Here is a tiny trained network, its code and every weight. The questions are about switching its units off for an input and a class, where a switched-off unit gives its printed mean instead of its output.

import numpy as np


def w(rows, s, z=0):
    codes = np.array(rows[::2]) - 128.0
    scale = np.full(codes.shape[1], s)
    scale[-1] = z or s
    return codes * scale


def norm(h):
    return h / np.sqrt((h * h).mean(-1, keepdims=True) + 1e-5)


def f(y):
    return np.maximum(y, 0)


def log_softmax(a):
    a = a - a.max(-1, keepdims=True)
    return a - np.log(np.exp(a).sum(-1, keepdims=True))


def net(x, mask):
    res = np.array(x, float).reshape(1, 4) / 4 @ E
    u = 0
    for l in range(2):
        y = f(norm(res) @ A[l][:, :-1].T + A[l][:, -1])
        res = res + np.where(mask[u : u + 3], y, B[l][:, -1]) @ B[l][:, :-1]
        u += 3
    return log_softmax(norm(res)[-1] @ U[:, :-1].T + U[:, -1])


A, B = {}, {}
E = w([
[123,125,126,131,127],'x0',
[33,88,94,112,74],'x1',
[115,235,94,52,92],'x2',
[67,94,189,22,249],'x3',
],0.002)
A[0] = w([
[241,176,121,128,194,9],'0.n1',
[115,194,95,115,156,49],'0.n2',
[110,254,108,63,76,26],'0.n3',
],0.0051,0.0011)
B[0] = w([
[3,74,35,105,55,217],'0.n1',
[210,120,209,253,110,173],'0.n2',
[158,156,88,200,205,253],'0.n3',
],0.0058,0.0031)
A[1] = w([
[93,82,3,148,132,101],'1.n1',
[95,20,103,196,149,9],'1.n2',
[192,174,59,166,34,160],'1.n3',
],0.0043,0.0013)
B[1] = w([
[54,145,135,117,144,241],'1.n1',
[181,240,65,203,101,213],'1.n2',
[153,3,187,44,135,252],'1.n3',
],0.005,0.0036)
U = w([
[130,116,61,146,178,181],'0',
[243,189,107,230,220,145],'1',
[2,115,11,69,93,66],'2',
[218,74,243,2,160,206],'3',
[197,176,213,87,137,2],'4',
],0.0054,0.0056)

Each question gives the input, the list of numbers given to net, and the class t.
The units are the neurons (one row each of A and B). Each row of codes is followed by its name. A weight is (code - 128) times the scale printed after its matrix; where a second scale follows, it is the last column's (A, B and U).
mask holds one flag per neuron, layer by layer. A switched-off neuron (its flag False) gives its mean, the last column of its row in B, instead of its output. The means were averaged over made-up inputs and are rounded, as every weight is.
A unit's drop is (log p(t) with every unit on - log p(t) with that unit switched off) / (log p(t) with every unit on - log p(t) with every unit switched off).
The circuit of an input: a set's keep is (log p(t) with only the set's units on - log p(t) with every unit switched off) / (log p(t) with every unit on - log p(t) with every unit switched off). Starting from all 6 units, units are removed one at a time, each time the one whose removal leaves the highest keep (on an exact tie, the one counted first), for as long as the keep stays at least 0.8.
circuit, biggest first: the units of the circuit, biggest drop first
top k neurons: the k neurons with the biggest drops, biggest first
top k neurons in layer l: the k neurons of layer l with the biggest drops, biggest first
input [1,-1,-5,-7], class 3: circuit, biggest first => [1.n3, 0.n3]
input [2,-4,-1,4], class 2: top 2 neurons => [0.n1, 0.n3]
input [1,1,-1,-4], class 3: top 2 neurons in layer 0 => [0.n1, 0.n3]
input [3,2,7,-6], class 1: circuit, biggest first => [0.n3, 0.n1]
input [3,0,-2,-6], class 3: top 2 neurons in layer 0 => [0.n1, 0.n3]
input [-3,6,6,-7], class 3: top 3 neurons => [1.n3, 0.n1, 1.n2]
input [3,4,-7,2], class 1: circuit, biggest first => [1.n2]
input [4,4,8,-7], class 1: top 2 neurons in layer 0 => [0.n3, 0.n1]
input [6,0,7,7], class 1: circuit, biggest first => [1.n3, 0.n3, 0.n2]
input [1,-3,5,5], class 1: top 2 neurons => [1.n3, 0.n2]
input [-1,-8,-4,-6], class 2: circuit, biggest first => [0.n1, 0.n3]
input [-1,2,0,-5], class 3: circuit, biggest first => [1.n3, 0.n1]
input [1,4,2,-8], class 3: circuit, biggest first => [1.n3, 0.n1]
input [0,-1,3,-7], class 3: top 3 neurons => [1.n3, 1.n2, 0.n1]
input [-1,-2,0,-4], class 3: circuit, biggest first => [1.n3]
input [1,0,8,3], class 1: top 2 neurons in layer 0 => [0.n3, 0.n2]
input [2,6,-8,1], class 1: top 3 neurons => [1.n2, 0.n1, 1.n3]
input [5,-8,1,8], class 2: top 2 neurons => [0.n1, 1.n3]
input [4,-5,-3,-6], class 3: top 2 neurons => [1.n3, 0.n3]
input [-4,1,-3,-6], class 3: top neuron in layer 1 => [1.n3]
input [0,-6,4,-5], class 2: top 2 neurons => [0.n1, 1.n1]
